Below are the code and all the weights of a small trained network. Each question names an input and a class and asks about switching units off, where a switched-off unit gives its printed mean instead of its output.

import numpy as np


def w(rows, s, z=0):
    codes = np.array(rows[::2]) - 128.0
    scale = np.full(codes.shape[1], s)
    scale[-1] = z or s
    return codes * scale


def f(y):
    return y / 2 * (1 + np.tanh(0.7978845608 * (y + 0.044715 * y**3)))


def log_softmax(a):
    a = a - a.max(-1, keepdims=True)
    return a - np.log(np.exp(a).sum(-1, keepdims=True))


def net(x, mask):
    res = np.array(x, float).reshape(1, 4) / 4 @ E
    y = f(res @ A[0][:, :-1].T + A[0][:, -1])
    res = res + np.where(mask, y, B[0][:, -1]) @ B[0][:, :-1]
    return log_softmax(res[-1] @ U[:, :-1].T + U[:, -1])


A, B = {}, {}
E = w([
[205,162,185,230,118,211,122,162],'x0',
[107,39,145,80,229,212,224,161],'x1',
[85,233,161,123,77,128,160,246],'x2',
[170,121,233,118,3,119,173,5],'x3',
],0.0079)
A[0] = w([
[69,175,73,54,168,35,105,228,139],'N0',
[129,227,131,183,7,60,68,112,111],'N1',
[112,87,49,67,149,17,41,12,205],'N2',
[123,16,50,130,245,167,136,130,234],'N3',
[158,171,88,205,104,126,49,151,128],'N4',
[191,210,98,255,93,97,36,149,163],'N5',
[78,114,176,103,85,40,135,39,117],'N6',
[162,169,132,224,77,72,54,150,154],'N7',
[183,117,183,171,55,172,107,79,161],'N8',
[207,126,202,140,39,159,135,55,129],'N9',
[42,171,45,81,157,49,102,217,148],'N10',
[182,171,142,211,147,168,41,174,143],'N11',
[3,168,33,67,221,75,83,192,106],'N12',
[180,93,98,139,82,36,44,30,103],'N13',
[129,140,198,104,62,78,146,54,189],'N14',
[139,77,86,95,103,20,69,6,152],'N15',
[69,200,57,105,141,48,120,150,189],'N16',
[184,222,78,239,95,158,21,168,138],'N17',
[220,130,243,240,53,124,88,6,254],'N18',
],0.0065,0.0056)
B[0] = w([
[57,128,140,15,61,110,212,208,187],'N0',
[124,149,139,46,233,202,105,250,202],'N1',
[196,174,36,161,2,35,143,50,215],'N2',
[215,27,28,164,148,202,231,203,212],'N3',
[97,140,88,177,196,155,66,119,161],'N4',
[80,239,56,136,215,194,31,103,194],'N5',
[110,104,218,186,71,66,169,32,175],'N6',
[134,199,81,136,188,161,61,147,181],'N7',
[113,175,148,41,153,156,139,165,181],'N8',
[134,120,191,49,200,166,223,171,192],'N9',
[60,171,123,40,67,152,190,227,191],'N10',
[167,172,111,168,176,195,80,68,166],'N11',
[151,65,128,84,76,150,212,245,200],'N12',
[90,248,147,142,31,41,53,27,189],'N13',
[104,145,214,140,119,159,227,91,196],'N14',
[93,220,135,186,23,48,91,11,200],'N15',
[75,199,110,21,33,79,115,143,180],'N16',
[167,183,65,173,205,158,17,73,186],'N17',
[68,195,238,12,112,207,161,195,249],'N18',
],0.0062,0.014)
U = w([
[152,61,199,87,211,222,214,233,157],'0',
[149,181,143,176,116,150,73,86,187],'1',
[99,174,115,111,164,139,56,185,48],'2',
[137,117,80,91,2,58,181,176,179],'3',
[86,25,205,216,152,14,29,149,2],'4',
[132,29,220,215,120,36,24,158,2],'5',
[234,11,29,225,230,154,137,95,162],'6',
[75,152,229,128,36,64,175,70,164],'7',
],0.0078,0.0059)

Each question gives the input, the list of numbers given to net, and the class t.
The units are the neurons (one row each of A and B). Each row of codes is followed by its name. A weight is (code - 128) times the scale printed after its matrix; where a second scale follows, it is the last column's (A, B and U).
mask holds one flag per neuron, in row order. A switched-off neuron (its flag False) gives its mean, the last column of its row in B, instead of its output. The means were averaged over made-up inputs and are rounded, as every weight is.
A unit's drop is (log p(t) with every unit on - log p(t) with that unit switched off) / (log p(t) with every unit on - log p(t) with every unit switched off).
The circuit of an input: a set's keep is (log p(t) with only the set's units on - log p(t) with every unit switched off) / (log p(t) with every unit on - log p(t) with every unit switched off). Starting from the 12 units with the biggest drops (on a tie, the unit counted first), units are removed one at a time, each time the one whose removal leaves the highest keep (on an exact tie, the one counted first), for as long as the keep stays at least 0.8.
circuit, biggest first: the units of the circuit, biggest drop first
k most important neurons: the k neurons with the biggest drops, biggest first
drop of u: that unit's drop, to one decimal
input [2,-1,-3,0], class 1: circuit, biggest first => (N12 N0)
input [-4,-7,4,0], class 2: circuit, biggest first => (N1)
input [-4,-7,3,0], class 2: 3 most important neurons => (N1 N5 N7)
input [7,2,7,-3], class 1: circuit, biggest first => (N18 N11)
input [6,2,6,-3], class 1: circuit, biggest first => (N18 N11)
input [4,-6,3,6], class 0: 2 most important neurons => (N9 N18)
input [7,-3,1,3], class 0: 2 most important neurons => (N9 N18)
input [-3,2,6,-6], class 3: 4 most important neurons => (N16 N1 N18 N9)
input [4,-7,0,7], class 2: drop of N5 => 0.2
input [1,2,-3,0], class 6: drop of N12 => 0.1
input [7,1,-2,5], class 0: drop of N17 => 0.0
input [3,-2,-3,-4], class 6: drop of N18 => 0.1
